Below is a small trained network, with its code and all its weights. Each question gives an input and a class and asks what happens when units are switched off, that is, made to give their printed mean instead of their output.

import numpy as np


def w(rows, s, z=0):
    codes = np.array(rows[::2]) - 128.0
    scale = np.full(codes.shape[1], s)
    scale[-1] = z or s
    return codes * scale


def f(y):
    return np.maximum(y, 0)


def log_softmax(a):
    a = a - a.max(-1, keepdims=True)
    return a - np.log(np.exp(a).sum(-1, keepdims=True))


def net(x, mask):
    res = np.array(x, float).reshape(1, 6) / 4 @ E
    y = f(res @ A[0][:, :-1].T + A[0][:, -1])
    res = res + np.where(mask, y, B[0][:, -1]) @ B[0][:, :-1]
    return log_softmax(res[-1] @ U[:, :-1].T + U[:, -1])


A, B = {}, {}
E = w([
[129,126,128,130,127,127,127,128,130,131,125],'x0',
[51,1,196,57,45,131,113,181,170,249,249],'x1',
[133,125,127,125,128,130,134,129,135,122,127],'x2',
[203,194,205,228,203,185,226,219,21,226,226],'x3',
[23,175,238,242,74,36,184,241,202,50,74],'x4',
[125,38,227,213,249,240,32,78,209,29,184],'x5',
],0.004)
A[0] = w([
[71,157,192,192,101,79,163,194,178,89,91,67],'neuron 1',
[86,91,88,74,83,101,81,85,185,85,84,81],'neuron 2',
[184,162,181,189,179,178,201,200,48,195,216,52],'neuron 3',
[189,223,58,177,183,119,134,78,87,47,20,71],'neuron 4',
[71,43,159,76,55,123,114,161,153,209,205,54],'neuron 5',
[78,84,79,63,76,95,69,78,193,76,78,51],'neuron 6',
[181,159,177,186,176,174,193,196,51,190,212,61],'neuron 7',
[70,42,160,75,53,123,115,162,154,212,205,50],'neuron 8',
[86,89,89,75,84,104,79,86,183,86,85,84],'neuron 9',
[126,181,61,70,51,60,175,152,77,184,90,46],'neuron 10',
[208,101,54,55,169,190,95,49,78,180,162,30],'neuron 11',
[123,198,41,49,29,34,196,157,60,203,80,4],'neuron 12',
[199,104,63,66,164,180,100,59,83,173,159,52],'neuron 13',
[199,234,47,188,191,119,135,70,82,30,4,52],'neuron 14',
[86,90,89,76,86,102,82,87,183,88,87,90],'neuron 15',
[83,89,85,70,81,100,76,82,188,83,81,67],'neuron 16',
[98,104,89,88,98,110,83,87,175,80,77,46],'neuron 17',
[67,159,196,196,100,75,166,199,180,86,90,63],'neuron 18',
[115,62,208,179,227,213,44,70,200,55,176,52],'neuron 19',
[194,108,66,70,164,178,101,63,86,170,156,56],'neuron 20',
[179,208,70,169,172,122,132,88,93,61,38,87],'neuron 21',
[124,186,56,63,45,55,182,153,70,188,87,41],'neuron 22',
[53,164,209,212,94,58,177,217,194,76,82,37],'neuron 23',
[183,160,179,189,175,175,200,203,47,198,218,62],'neuron 24',
[200,105,62,63,165,182,100,56,82,174,160,43],'neuron 25',
[117,65,203,176,222,207,50,75,198,59,174,58],'neuron 26',
[61,32,166,68,44,124,111,165,156,226,222,2],'neuron 27',
[92,94,94,84,91,106,87,90,178,90,89,104],'neuron 28',
[55,164,207,209,95,62,174,213,191,78,83,41],'neuron 29',
],0.0044,0.00087)
B[0] = w([
[55,130,42,59,61,156,42,87,52,85,159,222],'neuron 1',
[153,192,159,195,182,51,99,88,118,218,66,198],'neuron 2',
[146,208,159,201,188,25,74,71,111,241,43,238],'neuron 3',
[127,145,231,31,201,126,211,141,200,63,214,227],'neuron 4',
[129,151,224,38,201,125,208,136,195,61,202,224],'neuron 5',
[152,192,161,195,182,50,100,89,116,220,63,209],'neuron 6',
[148,212,160,205,190,18,68,65,111,246,40,231],'neuron 7',
[129,153,230,32,208,126,215,138,203,52,209,226],'neuron 8',
[154,189,161,192,181,52,103,90,119,217,67,197],'neuron 9',
[197,38,84,223,74,213,184,195,164,109,93,223],'neuron 10',
[40,129,41,58,50,153,38,89,45,78,160,204],'neuron 11',
[228,7,71,250,57,238,204,230,181,102,75,254],'neuron 12',
[48,128,48,65,57,151,44,94,54,81,156,195],'neuron 13',
[126,149,252,11,219,125,233,146,223,48,243,241],'neuron 14',
[151,185,159,189,177,58,103,93,120,209,73,196],'neuron 15',
[152,191,160,194,182,52,100,88,117,216,65,201],'neuron 16',
[153,194,169,183,187,47,107,86,125,218,73,184],'neuron 17',
[51,130,39,56,58,156,38,85,49,83,159,228],'neuron 18',
[225,10,48,247,39,233,203,225,167,108,73,213],'neuron 19',
[56,128,52,69,61,150,52,99,60,86,154,191],'neuron 20',
[127,144,222,38,193,127,204,139,191,69,201,211],'neuron 21',
[202,34,82,228,73,215,188,200,166,107,89,233],'neuron 22',
[39,130,29,50,48,159,25,77,36,79,165,251],'neuron 23',
[147,212,162,200,192,20,73,66,114,244,43,239],'neuron 24',
[54,129,51,67,61,149,51,98,59,86,155,196],'neuron 25',
[221,15,52,244,41,230,202,219,165,109,76,209],'neuron 26',
[128,154,236,25,214,123,213,137,204,55,221,237],'neuron 27',
[150,181,157,185,174,61,105,96,121,204,78,189],'neuron 28',
[38,130,30,49,49,160,26,76,36,78,164,246],'neuron 29',
],0.0039,0.0051)
U = w([
[149,214,165,208,189,28,78,66,102,244,26,187],'0',
[19,123,33,46,49,155,20,87,4,83,176,111],'1',
[226,1,79,246,70,213,197,250,184,114,75,8],'2',
[123,154,248,5,212,117,226,141,228,78,251,198],'3',
],0.0071,0.00014)

Each question gives the input, the list of numbers given to net, and the class t.
The units are the neurons (one row each of A and B). Each row of codes is followed by its name. A weight is (code - 128) times the scale printed after its matrix; where a second scale follows, it is the last column's (A, B and U).
mask holds one flag per neuron, in row order. A switched-off neuron (its flag False) gives its mean, the last column of its row in B, instead of its output. The means were averaged over made-up inputs and are rounded, as every weight is.
A unit's drop is (log p(t) with every unit on - log p(t) with that unit switched off) / (log p(t) with every unit on - log p(t) with every unit switched off).
The circuit of an input: a set's keep is (log p(t) with only the set's units on - log p(t) with every unit switched off) / (log p(t) with every unit on - log p(t) with every unit switched off). Starting from the 12 units with the biggest drops (on a tie, the unit counted first), units are removed one at a time, each time the one whose removal leaves the highest keep (on an exact tie, the one counted first), for as long as the keep stays at least 0.8.
circuit, biggest first: the units of the circuit, biggest drop first
unit that matters most: the unit with the biggest drop
k most important neurons: the k neurons with the biggest drops, biggest first
drop of u: that unit's drop, to one decimal
input [-2,1,8,-5,5,8], class 2: unit that matters most => neuron 19
input [-6,0,-2,6,-7,7], class 1: 3 most important neurons => (neuron 11; neuron 13; neuron 25)
input [-3,-4,5,-5,-3,8], class 2: 2 most important neurons => (neuron 19; neuron 26)
input [0,-7,-4,6,-8,-1], class 1: 4 most important neurons => (neuron 11; neuron 13; neuron 25; neuron 20)
input [7,8,8,-7,-2,-3], class 3: 2 most important neurons => (neuron 27; neuron 8)
input [-8,8,2,-7,3,-1], class 3: 3 most important neurons => (neuron 27; neuron 8; neuron 5)
input [-4,3,-7,-6,-6,-4], class 0: circuit, biggest first => (neuron 6; neuron 16)
input [0,1,8,-7,5,-8], class 2: 2 most important neurons => (neuron 12; neuron 22)
input [-4,-7,2,5,2,-8], class 2: 3 most important neurons => (neuron 12; neuron 22; neuron 10)
input [6,6,2,2,8,-7], class 1: 2 most important neurons => (neuron 23; neuron 29)
input [5,-8,2,-6,-6,-4], class 3: 2 most important neurons => (neuron 14; neuron 4)
input [0,8,-6,4,3,8], class 2: 3 most important neurons => (neuron 19; neuron 26; neuron 14)
input [-3,-2,4,4,-8,7], class 1: 4 most important neurons => (neuron 11; neuron 13; neuron 25; neuron 20)
input [6,-6,7,4,-4,-8], class 2: circuit, biggest first => (neuron 12)
input [2,-7,8,2,-8,6], class 1: 3 most important neurons => (neuron 11; neuron 13; neuron 25)
input [-3,8,3,-1,-3,-7], class 3: 3 most important neurons => (neuron 27; neuron 8; neuron 5)
input [1,-5,-3,6,8,-1], class 1: drop of neuron 23 => 0.2
input [1,4,3,7,-4,5], class 0: drop of neuron 4 => 0.0
input [0,-1,-2,2,2,3], class 2: drop of neuron 17 => 0.1
input [-2,1,7,-3,-6,8], class 2: drop of neuron 19 => 1.0
input [-6,-2,3,-4,2,6], class 2: circuit, biggest first => (neuron 19)
